Here are made-up things, facts about them, and rows of numbers that follow some of those facts. Name the thing behind each unnamed row.

Some rows with their names:
ploklenas: [  6 -14  -7 -17  -8  11  31  11  -6 -18  19 -28   9  39  23  24  17 -12
  -7  -5  -4   2 -12  26  26 -24  -6  25 -12 -24  20   9   9  32  13  17
  14   0   4 -29   3   3  -1  18 -18  52  15 -12 -28 -11]
plobil: [  0 -26  -2 -20  -7  11  25  21  -4 -34  20 -20   3  36  25  30  18  -7
  -9 -10  -5  -5  -4  30  26 -23   1  25 -18 -24  41  15   0  43  18  14
   7  -3   1 -35   0  -5   0  35 -16  55  30 -17 -37 -10]
gropo: [ -8   2   0   4   5   8   6 -23  -6   5  -1  -4   7  31  10   7  -2  -6
  19  14  -4  33  15  -2  26  15   0  10  -7 -29 -11  12  -4  -3   4  11
   8  -6  15  10  -5  23  13  14 -17  34   1   1 -10  11]
stetur: [ -8   5  -7  -5   5  24  24  -9  10 -17  18  -8  13  31  22   4  -2 -21
   9   2  -6  31  -1   2  29  -5  -6   9   3 -17 -16   9  19  -3   8  20
  20 -12   6  -7  -4  19   4 -13 -38  48  -2  17   5   3]
talin: [  9  -7   4  16   1   2  26 -10  -9  -7  -6 -28   8  48  -4   2   9  -6
  25  -1  -9  29  14  -4  18   4  -6  14 -28 -27 -19   2   4  -6  -9  12
  23  -3  16  -8   7  32   7   1   2  33   0 -22  -5  19]
kiklan: [-20 -26 -16 -27  41   5  26 -24 -15 -10  35 -30 -23  18   9   2  11 -47
 -17  11 -15  39 -12   5  41 -15  26 -37 -42 -39 -15  13  31 -17  41  34
  52 -17   1   6 -11  13  26  -7   6  30  26   3 -10   9]
nuzer: [-10  -2  -3  -2  -1  10   6 -23 -13   2   9 -26   1  32  -7  10   1 -13
  19  14   3  26   6   3  40   0  -2  17 -12 -35  -5  26   9   0  -7   3
   2  -1   6   8   8  14   5  12 -11  25  -1   5 -11   7]
nasuk: [ -5  -2  -1  -6  21  56  31 -24  13  28 -19   7  12   9  12  -2 -15 -30
  28  29 -26  37  -4   7  36   6 -14  22  -7 -29   2  -2  23   8  25  29
 -10   9  12  -7 -11  27  -9   4 -17  33  23  -5 -11  20]
dodes: [-43  13   8 -25  27  18   8  23 -29   9  -1 -36  31  35  29 -14  -8 -36
  59  19  20  28  36   2  38  -3   7  21   0 -32 -32 -20  11   2  21  16
  -5 -15  -2  -7   0  26  35  17 -25  70   4   9  -8   5]
zapagom: [ -7   2   0   5   7   8   7 -24  -7   2   0  -3   6  29  12   8   0  -5
  18  10  -3  33  15  -2  26  14   1   8  -7 -32 -13  15  -4  -2   7  11
   5  -6  14  11  -3  21  12  17 -15  33  -1   2 -11  12]
reflutrek: [-14  -2   1  -1  13  15   8 -21   6 -17  23  -3   4  23  13   5   9 -17
  -5  -7  -7  48  13  -5  26   6  10  -3  -3 -31 -17  20  10 -21   7  16
  15 -20   2   6 -12  17   5   2 -23  35  -1  21  -2  11]
traveva: [-14  17  -4 -26  17  18  15   0 -12   8   6 -35   5  36  21  -8  -1 -23
  17  14 -14  19   9  18  48  -8   1  11  -3 -17 -13   9  24   0   8   8
   6  -9 -12  -2   1  17  34   6 -14  54   2   1  -9  -2]
plafli: [ -7   1  -1   7   4   8   8 -24  -6   4  -1  -4   9  30  12   6  -2  -6
  18  13   0  34  16  -1  28  14   2   9  -8 -30 -12  12  -6  -3   6  11
   7  -8  14   9  -3  22  11  15 -15  34   2   1 -11  10]
zapam: [ -6   2  -2   8   3   3  10 -24 -13   6  -2  -4  11  33   9   7  -1  -8
  20  14   4  33  13  -3  21  15  -2  12  -8 -33 -15   8  -7  -3   6  13
  15  -5  19   7  -4  24   9  14 -14  34  -4   1 -11  11]
fostal: [-10 -27 -21 -18  33   5  28 -16 -23  -9  19 -32  -3  32   3  13  10 -33
  -3   3 -17  37  -2  -5  34 -17  15 -20 -34 -47 -30  -1  19 -18  25  29
  50  -4   1  -4   7  23   2 -11   2  24  28  -8 -14   4]
nosam: [ -1   0   3   9   8   8  13 -12   1 -15  -4 -20   4  42   1  -2   3  -2
  23   0 -18  28  21  -2  29   8   3   6 -21 -26 -10  15   5  -9  -7   7
  12  -7   6   2   7  29  10   7  -5  36   9 -13  -6  20]
dravis: [-33   9  -6  27   8   1  30 -50 -16 -17 -31  -9 -21  34  29  13 -24 -25
  23  15  -2   5  -1   8  63  12  24  17  -6  -8 -14 -34  -9  -2   8 -16
  14  -7  25 -31 -11   6  14  -1 -39  22  36  14  32 -21]
gitas: [ 11 -10   1  18   1   2  25  -9 -10  -4  -9 -27  10  47  -5   2   8  -6
  24  -3 -11  30  14  -6  13   5  -9  15 -29 -28 -22  -2   2  -8  -8  15
  25  -1  18  -9   7  34   4   2   1  31   2 -23  -7  19]
nogum: [ -4   9   1 -12  14  10  19 -18  -3   2   3 -16  -3  34  16  -9   4 -18
   4  14 -20  14  -3  20  40   0  -4   0  -9 -14   0  14  21   4  10  11
  17 -12   6   1  -5  18  35   9 -18  46   8  -8  -7   0]
sustol: [ -2  10 -11 -18  14  12  13  -9   0  -9   2  -6   3  39  12  -8  -4  -7
  15  25 -22   7 -23   9  37   2  -9  -5  -2  -8   2  30  27   7   8   9
  21 -17  15   9  11  30  39   1 -34  57  12  -4  -1   5]

There are 2 kinds of fact about the things: droklu, lostir.
balek droklu zuflel; baras droklu plobil; baras droklu drodren; baras droklu vadrun
baras droklu grusto; batre droklu lekin; benul droklu talin; bisen droklu seple
bisen droklu keklel; brasu droklu plestis; breflir droklu plita; breflir droklu sopiti
dranek droklu plita; dranek droklu grevefe; drigom droklu getrem; drigrel droklu plope
drodren droklu fibakli; drodriril droklu dinabel; drodriril droklu gidibal; drodriril droklu grevefe
fibakli droklu grevefe; fikem droklu grevefe; fivon droklu vustol; flagrik droklu gidibal
flagrik droklu vadrun; flegrik droklu gitas; flivom droklu ploklenas; flivom droklu fostal
flivom droklu fibakli; fostal droklu fibakli; fostul droklu gidibal; furo droklu gidibal
furo droklu grevefe; furo droklu fibakli; getrem droklu vustol; getrem droklu talin
gidibal droklu grevefe; grilodok droklu truvarur; grilodok droklu drodren; grilodok droklu rogro
grusti droklu nogum; grusto droklu rufenon; grusto droklu plita; gunil droklu rogro
keklel droklu grevefe; ketes droklu gidibal; ketes droklu milum; ketes droklu truvarur
kiklan droklu rufenon; kiklan droklu fibakli; kime droklu truvarur; klesem droklu drodriril
klira droklu fostal; klivor droklu dinabel; klivor droklu nimun; kodus droklu gitas
koplikam droklu ploklenas; lutrek droklu fostal; lutrek droklu fibakli; mepar droklu talin
mepar droklu gitas; mepar droklu fibakli; milum droklu drodren; mobim droklu gidibal
nefen droklu zastos; nefen droklu drodren; nogum droklu kiklan; nogum droklu plope
nogum droklu plita; nosam droklu mepar; nuzer droklu plostes; pamos droklu klira
plagrus droklu vadrun; plekufu droklu zapam; plita droklu drodriril; plita droklu grevefe
plita droklu vadrun; plobil droklu fibakli; plobil droklu vadrun; ploklenas droklu gidibal
ploklenas droklu drodren; ploklenas droklu fibakli; plope droklu gidibal; pobral droklu grevefe
poklezar droklu tiga; puban droklu grusto; reflutrek droklu zevar; rodran droklu fikem
rodruzis droklu dinabel; rodruzis droklu koplikam; rodruzis droklu fibakli; rudrogam droklu grevefe
rufenon droklu ploklenas; rufenon droklu drodriril; ruta droklu flagrik; ruta droklu drodren
seple droklu bapos; seple droklu klira; serus droklu drodriril; siga droklu plita
siga droklu fikem; skoplatrok droklu gitas; sopiti droklu dranek; sopiti droklu ploklenas
stabrik droklu kime; stabrik droklu nuzer; stabrik droklu drodren; stagen droklu dinabel
stagen droklu soskosos; stetur droklu dinabel; suseplik droklu plope; sustol droklu dranek
sustol droklu plita; tidrun droklu benul; tiga droklu drodren; traveva droklu gidibal
trinutra droklu fivon; trugru droklu ploklenas; trugru droklu drodriril; trugru droklu grevefe
trusaplik droklu trinutra; trusta droklu kodus; trusta droklu puban; truvarur droklu gidibal
vadrun droklu grevefe; vakom droklu keklel; vefeske droklu nosam; vikil droklu talin
vikil droklu vadrun; vustol droklu gitas; vustol droklu grevefe; vustol droklu fostal
zevar droklu stetur; zuflel droklu rogro; balek lostir zapam; baras lostir poflir
benul lostir vakom; breflir lostir stoklom; bretre lostir flatreklus; brever lostir maskul
dinabel lostir nosam; dodes lostir vefeske; dranek lostir rufenon; dravis lostir drigom
dresa lostir milum; drigom lostir brasu; drigrel lostir ploklenas; drodriril lostir serus
drulu lostir furo; fabrin lostir tagras; fila lostir nasuk; fivon lostir trusta
flagrik lostir rodran; fostal lostir reflutrek; furo lostir klubran; getrem lostir gitas
gidibal lostir gropo; grevefe lostir bretre; grubaste lostir tepon; gunil lostir kodus
kagrum lostir stogon; kiklan lostir fostal; klesem lostir drodriril; klira lostir suseplik
klivor lostir vikil; kotobe lostir pobral; lekin lostir trinutra; lutrek lostir gedro
masi lostir zapagom; mobim lostir kotobe; nasuk lostir sutrudrok; nefen lostir plestis
nogum lostir stamak; patum lostir plagrus; plapal lostir gidibal; plobil lostir fabrin
ploklenas lostir plobil; poflir lostir grubaste; rodruzis lostir lekin; seple lostir kagrum
siga lostir grilodok; skifafla lostir flagrik; skomam lostir plekufu; somoklim lostir plafli
sopiti lostir zuflel; soskosos lostir kilatrar; stabrik lostir dinabel; staven lostir ziles
stetur lostir brever; stogon lostir kiklan; stoklom lostir klira; stoste lostir pamos
suseplik lostir skomam; sustol lostir nimun; sutrudrok lostir grevefe; tagras lostir grurak
tidrun lostir tolus; tiga lostir breflir; tolus lostir benul; traveva lostir dodes
trinutra lostir dravis; trugru lostir drodren; trusta lostir sustol; truvarur lostir zevar
vadrun lostir mobim; vefeske lostir patum; vustol lostir lanil; zastos lostir plugrel
zevar lostir staven; zudo lostir grusto; zuflel lostir nadro

Which thing is each row?
No name comes twice in this set of rows, the named rows included.
[ -1   5   2   2   5  10  12 -16  -3  -7  10 -18   8  36   1   0  12 -11
   0  -2  -9  32   3   5  28  -3  -6   9  -6 -24 -15  21  18 -11  -7   7
  12  -9   4  -1   5  22  10   6 -22  32  -2   1  -7   2]  koplikam
[ -5 -23  -8 -14 -14  13  24  14  -5 -22  14  -6  11  31  44  41   6  -3
   2  -2   3   2   5  18  21  -8   6  27  -6 -29  31   1 -22  45  34  24
   2  -1   9 -31 -14  -4  -6  33 -19  64  20 -11 -38  -5]  fabrin
[ -1   6  -6 -10  16   6   1 -18 -15  -1  -2  -3  11  35   4   8   4   4
   0   9 -23  27   2  -2  33  11  -6   1   0 -24 -19  28   9  -8  -2  -1
  13  -9   4  10  14  36  19  15 -26  36  17 -10 -17  -6]  vakom
[-14   2  -7 -17  14  18  10  -9   2 -20   5 -18  -5  36   3  -8  -5 -15
  21  22 -19   9 -11   9  50 -10   0  -2 -12 -17  14  33  27   8   1   6
   8 -13   5  10  17  19  26   6 -26  42  18   0  -5   5]  baras
[-10   0  -7  -6  15  27  22 -19   0  10  -6  -2  10  24  18   4 -11 -21
  27  23 -13  29   4   2  37   6  -4  12  -6 -26  -5   1   8   8  20  23
   5   1  13   1  -3  23   7   4 -19  41  12  -3  -9  14]  fila
[-10   2  -7 -14  19  19  11  -7   1 -20   3 -16   5  36   8   2  -3 -10
  10   7 -27  20   6   5  47  -8  -2   1  -4 -22  -9  19  20  -3   4   4
  11  -4  -6  -1  17  24  13   4 -23  40  26  -8 -11  -1]  lutrek
[ -5  -6  -1   3  -2   8   9 -15  -9  -5   4  -6  10  30  15  18   5   1
  10   7   1  29  17   3  22  14   4  16  -7 -30  -2  12 -11   8   9  14
   4  -6  13  -1  -8  17   8  25 -14  40   4  -2 -22  10]  grurak
[ -8   9 -24 -10   0  16  24 -17  -8   9   5 -29  -5  33  19  20 -10 -15
  26  26 -11  21   7   5  53  -5   5  13  -6 -25 -10  14   8   4   7  13
   4   7   0   5   4  10  10  -8 -10  44  -5   2  -9   8]  zuflel
[  1  -3  -7  -3  13   5   7 -23 -25   6  -4 -10  22  37   1  14   2  -2
   6   6 -14  33   9  -7  28   8  -9   7   2 -38 -33   6  -1  -7   0   5
  18   1   6   0  17  36  -1  13 -21  27  17 -11 -23 -11]  bapos
[  8  -5   1   8   1   4  21 -14 -16   2   4 -33  14  45 -13   3  15 -12
  10   0  -7  28   0   4  21  -5 -15  20 -16 -28 -23   7  15 -10 -12  10
  24  -1  10  -9  10  29   3   2 -10  25  -5 -12  -7   1]  fibakli
[ -5   3  -5  -5  17   9   2 -19 -13  -9  -5  -6  15  32   3  12  -1   3
   5   5 -24  31  17  -5  35   6   1  -1  -2 -32 -23  19   5 -10  -1   0
   9  -3  -3   4  17  34   7  15 -21  30  25  -8 -21  -9]  pamos
[ -4  11 -17 -10   0  25  21  -5   9 -17  14  -4  13  38  21  10  -9 -11
  21  15 -10  20 -16  -9  30  -4  -9   4  10 -13 -14  21  21   0   6  22
  23 -13  19   2   4  27   7 -25 -46  60  -7  15   9  11]  zevar
[  0  12   4  -5  10   6   7 -25  -3   6   0 -15  -2  31  11  -7   9  -8
  -4   6 -17  24   6  16  31  11  -3   5  -9 -19  -5  23  14  -3   4   1
  10 -14   5   6  -9  23  33  16 -13  38   3  -4 -12   3]  grusti
[-11  -1 -11  -4  13  17  18  -1   7 -19  -5 -13  -2  42  18  -1 -14  -7
  31  15 -24  15   9  -3  41   2   1  -2 -14 -17  -1  13  12   3   8  15
  16  -6  11   1  11  27  18  -2 -18  50  16 -13  -3  22]  tidrun
[  0   8 -20 -14  -2  12  27 -15 -11  12   7 -33  -2  38   6  15  -5 -18
  21  26  -9  12 -13  12  46 -12  -8  16  -8 -22  -9  16  19   3   1  12
  14   4   6  -1   7  13  13 -13 -13  43 -10   0  -6   3]  truvarur

The same things again, as new rows of numbers:
Some things and their rows:
bapos: [-25 -26  32 -33  14 -13 -19  -5 -28   7  -7  15 -24]
dinabel: [-31   0   3   5 -20  20   8  45  14  16 -25 -43  -8]
drigrel: [-24   7 -11   0  -9   4  24  28  -8 -11 -11 -14   5]
ziles: [-23 -23  31 -26  10 -12 -25   3 -21  10  -6  14 -20]
batre: [-26 -16  28 -19   5 -14 -21 -24 -39   9  15  40  -3]
stoste: [-28 -12  -1  -8  -7  10  20  40   4   6 -31 -42 -16]
stetur: [-31  16   3  23 -34  21   2  28   3  21  -1 -18  16]
poklezar: [-28 -15  28 -20   3  -8 -22 -24 -36  11  17  42   1]
lutrek: [-32   9  13  42  -6   4  24 -17 -38  10  -5 -28 -19]
klivor: [-29   6  -1  14 -23  15   8  21  -1  14  -4 -20   8]
zevar: [-27  12  -2  28 -40  16   2  51  17  21  -4 -23  10]
pamos: [-24 -13  31 -15   5 -15 -23 -26 -44  12  17  39  -4]
zodal: [-25 -26  32 -33  15 -12 -21  -8 -27   7  -6  15 -21]
milum: [-41 -12  30 -23  -3  10 -25 -34 -26  15  17  57   2]
ploklenas: [-37  46  -8  29  -2  34  16 -10  -9 -23   3   8  11]
stabrik: [-38   0  -3   5 -22  23  18  22   3  11  -8 -13   5]
stamak: [-24 -25  32 -33  15 -11 -20  -7 -28   9  -6  15 -22]
plope: [-18 -23   3 -12  -3  11 -11 -43 -28 -38 -17  65  22]
tagras: [-16  16  -7 -25  16  -2  23  50   0 -12 -18 -33 -15]
furo: [ -8 -10  -6  35 -15  32  28 -11  -1  -9 -23 -26  14]

Rows to name:
No name comes twice in this set of rows, the named rows included.
[-35 -14  26 -21  -4   5 -25 -28 -28   8  13  54   4]  grilodok
[-17 -26  24 -27  18 -29  -6 -28 -50   1  11  39  -9]  vikil
[-40  16  29  -5   3   0 -33 -31 -33  11  43  45  14]  rufenon
[ 11 -26 -12   7   0  20  36  20  16   5 -10 -37  18]  vadrun
[-41 -23  35 -31  32 -15  12 -35 -69   8   5  38  -8]  plagrus
[-22 -15  32 -12   2 -22 -19 -27 -50  12  14  38  -7]  nosam
[ -5  -9 -14  -6   3  11  31  24  10   8   9 -30  20]  dranek
[-49  -3  43   9  10   2 -20 -70 -56  13  22  46 -19]  drodren
[ 12 -24 -24  24 -21  53  30   1  27 -21 -38 -21  41]  gidibal
[-22 -20  15 -13  -7  10 -18 -35 -28 -15  -7  58  15]  ketes
[-37 -15  27 -23   0   1 -18 -32 -32   8  13  51   1]  ruta

